Below is a small trained network, with its code and all its weights. Each question gives an input and a class and asks what happens when units are switched off, that is, made to give their printed mean instead of their output.

import numpy as np


def w(rows, s, z=0):
    codes = np.array(rows[::2]) - 128.0
    scale = np.full(codes.shape[1], s)
    scale[-1] = z or s
    return codes * scale


def norm(h):
    return h / np.sqrt((h * h).mean(-1, keepdims=True) + 1e-5)


def f(y):
    return np.maximum(y, 0)


def log_softmax(a):
    a = a - a.max(-1, keepdims=True)
    return a - np.log(np.exp(a).sum(-1, keepdims=True))


def net(x, mask):
    res = np.array(x, float).reshape(1, 4) / 4 @ E
    u = 0
    for l in range(2):
        y = f(norm(res) @ A[l][:, :-1].T + A[l][:, -1])
        res = res + np.where(mask[u : u + 11], y, B[l][:, -1]) @ B[l][:, :-1]
        u += 11
    return log_softmax(norm(res)[-1] @ U[:, :-1].T + U[:, -1])


A, B = {}, {}
E = w([
[169,102,69,180,83,72,10,123,113,160,117],'x0',
[64,133,163,247,118,181,113,49,73,123,102],'x1',
[105,44,219,112,86,108,82,155,166,96,134],'x2',
[213,159,176,143,37,92,155,86,118,72,95],'x3',
],0.011)
A[0] = w([
[81,154,175,101,116,103,198,164,162,130,146,174],'0.n0',
[96,158,50,92,99,51,77,58,168,211,99,146],'0.n1',
[118,137,150,146,161,151,229,134,112,66,141,2],'0.n2',
[200,208,98,170,186,146,160,45,95,113,105,110],'0.n3',
[223,148,105,82,170,73,131,148,50,143,202,83],'0.n4',
[220,191,179,144,7,131,211,78,59,106,138,42],'0.n5',
[137,232,2,74,233,124,108,87,105,130,159,62],'0.n6',
[161,119,111,78,142,158,80,138,188,67,170,178],'0.n7',
[67,140,165,192,119,168,193,168,33,103,205,113],'0.n8',
[76,103,126,245,98,49,103,82,122,203,90,128],'0.n9',
[141,162,167,149,79,89,183,165,45,85,201,25],'0.n10',
],0.0072,0.0046)
B[0] = w([
[127,75,48,172,98,63,100,155,77,117,189,220],'0.n0',
[188,84,152,146,165,153,129,137,55,113,253,213],'0.n1',
[183,109,177,206,145,58,126,177,79,132,231,181],'0.n2',
[89,196,168,113,120,90,82,160,120,87,125,237],'0.n3',
[86,138,89,131,172,61,107,111,151,36,80,190],'0.n4',
[142,85,137,59,143,171,95,61,137,213,155,247],'0.n5',
[97,199,200,118,65,137,88,155,147,154,138,248],'0.n6',
[100,113,76,146,142,39,123,107,86,100,73,200],'0.n7',
[84,119,53,60,155,35,111,100,192,122,133,223],'0.n8',
[143,90,56,83,136,52,151,131,120,80,147,253],'0.n9',
[217,89,166,99,203,154,126,76,153,254,106,153],'0.n10',
],0.0082,0.0063)
A[1] = w([
[192,255,71,134,83,139,155,61,111,169,115,108],'1.n0',
[34,91,87,116,232,211,97,184,105,183,123,55],'1.n1',
[124,31,166,108,92,83,85,148,150,119,135,220],'1.n2',
[125,81,100,92,193,105,100,91,125,166,199,212],'1.n3',
[91,69,233,126,95,123,108,126,198,84,84,58],'1.n4',
[221,114,157,79,102,109,185,94,172,123,36,127],'1.n5',
[92,126,179,103,236,134,198,153,133,108,155,40],'1.n6',
[130,131,227,151,178,130,252,121,132,121,193,21],'1.n7',
[223,154,89,71,138,108,113,149,199,65,114,24],'1.n8',
[62,115,153,196,103,96,166,1,61,152,104,3],'1.n9',
[54,148,132,241,142,180,117,75,136,67,101,79],'1.n10',
],0.0096,0.0028)
B[1] = w([
[106,125,193,194,185,215,152,198,170,187,154,175],'1.n0',
[204,79,201,99,88,163,132,107,164,197,77,189],'1.n1',
[121,222,134,172,164,181,165,134,92,172,155,233],'1.n2',
[127,159,130,128,85,136,165,70,141,55,83,249],'1.n3',
[115,179,138,164,197,138,128,246,169,172,155,160],'1.n4',
[103,103,125,96,149,157,61,79,154,150,82,161],'1.n5',
[167,103,104,210,134,106,56,97,70,90,147,168],'1.n6',
[215,118,58,174,38,107,44,119,48,112,160,158],'1.n7',
[66,29,109,132,99,135,185,127,125,110,108,166],'1.n8',
[114,41,74,13,121,88,168,201,162,104,90,180],'1.n9',
[132,120,106,100,140,87,128,214,160,101,128,155],'1.n10',
],0.011,0.013)
U = w([
[221,64,63,232,58,76,81,109,21,68,231,170],'0',
[19,29,42,20,123,35,229,206,193,28,53,68],'1',
[69,226,200,222,195,189,172,238,158,206,196,168],'2',
[245,29,217,70,59,238,103,48,183,209,55,3],'3',
[31,225,164,127,89,101,180,55,119,45,139,197],'4',
],0.011,0.0042)

Each question gives the input, the list of numbers given to net, and the class t.
The units are the neurons (one row each of A and B). Each row of codes is followed by its name. A weight is (code - 128) times the scale printed after its matrix; where a second scale follows, it is the last column's (A, B and U).
mask holds one flag per neuron, layer by layer. A switched-off neuron (its flag False) gives its mean, the last column of its row in B, instead of its output. The means were averaged over made-up inputs and are rounded, as every weight is.
A unit's drop is (log p(t) with every unit on - log p(t) with that unit switched off) / (log p(t) with every unit on - log p(t) with every unit switched off).
The circuit of an input: a set's keep is (log p(t) with only the set's units on - log p(t) with every unit switched off) / (log p(t) with every unit on - log p(t) with every unit switched off). Starting from the 12 units with the biggest drops (on a tie, the unit counted first), units are removed one at a time, each time the one whose removal leaves the highest keep (on an exact tie, the one counted first), for as long as the keep stays at least 0.8.
units of the circuit, in order: the units of the circuit, biggest drop first
most important unit: the unit with the biggest drop
k most important neurons of layer l: the k neurons of layer l with the biggest drops, biggest first
drop when u is switched off: that unit's drop, to one decimal
input [4,6,-7,-3], class 2: units of the circuit, in order => 1.n0
input [-1,-1,2,-3], class 4: units of the circuit, in order => 1.n3, 1.n9
input [4,-8,-8,4], class 1: 2 most important neurons of layer 1 => 1.n8, 1.n2
input [-6,-4,4,6], class 0: 3 most important neurons of layer 1 => 1.n7, 1.n1, 1.n0
input [-2,-2,4,5], class 3: 4 most important neurons of layer 0 => 0.n5, 0.n10, 0.n6, 0.n3
input [4,3,-3,5], class 3: units of the circuit, in order => 0.n5, 1.n0
input [-1,-2,0,0], class 4: 2 most important neurons of layer 0 => 0.n0, 0.n9
input [6,3,-7,8], class 3: 2 most important neurons of layer 1 => 1.n2, 1.n0
input [-7,-6,8,5], class 2: 2 most important neurons of layer 0 => 0.n1, 0.n9
input [-8,6,-8,2], class 0: 3 most important neurons of layer 1 => 1.n7, 1.n6, 1.n2
input [7,-8,-4,5], class 1: 3 most important neurons of layer 1 => 1.n8, 1.n6, 1.n7
input [-5,-1,7,-3], class 2: 2 most important neurons of layer 1 => 1.n2, 1.n4
input [-7,8,6,5], class 1: 2 most important neurons of layer 0 => 0.n1, 0.n8
input [-3,-6,-5,-8], class 3: units of the circuit, in order => 1.n1
input [-3,1,-5,-7], class 3: 2 most important neurons of layer 1 => 1.n1, 1.n2
input [6,2,2,7], class 3: 2 most important neurons of layer 0 => 0.n5, 0.n0
input [0,7,-6,5], class 1: 2 most important neurons of layer 1 => 1.n9, 1.n2
input [1,0,-2,1], class 4: 2 most important neurons of layer 0 => 0.n1, 0.n4
input [3,4,6,-3], class 2: 2 most important neurons of layer 1 => 1.n2, 1.n4
input [3,-3,4,7], class 3: most important unit => 1.n5
input [-3,6,4,2], class 1: drop when 1.n9 is switched off => 1.0
input [0,4,1,-7], class 3: drop when 1.n1 is switched off => 1.2
input [-8,5,-8,-5], class 0: drop when 1.n7 is switched off => 1.1
input [-6,2,-1,-5], class 0: drop when 0.n2 is switched off => 0.2
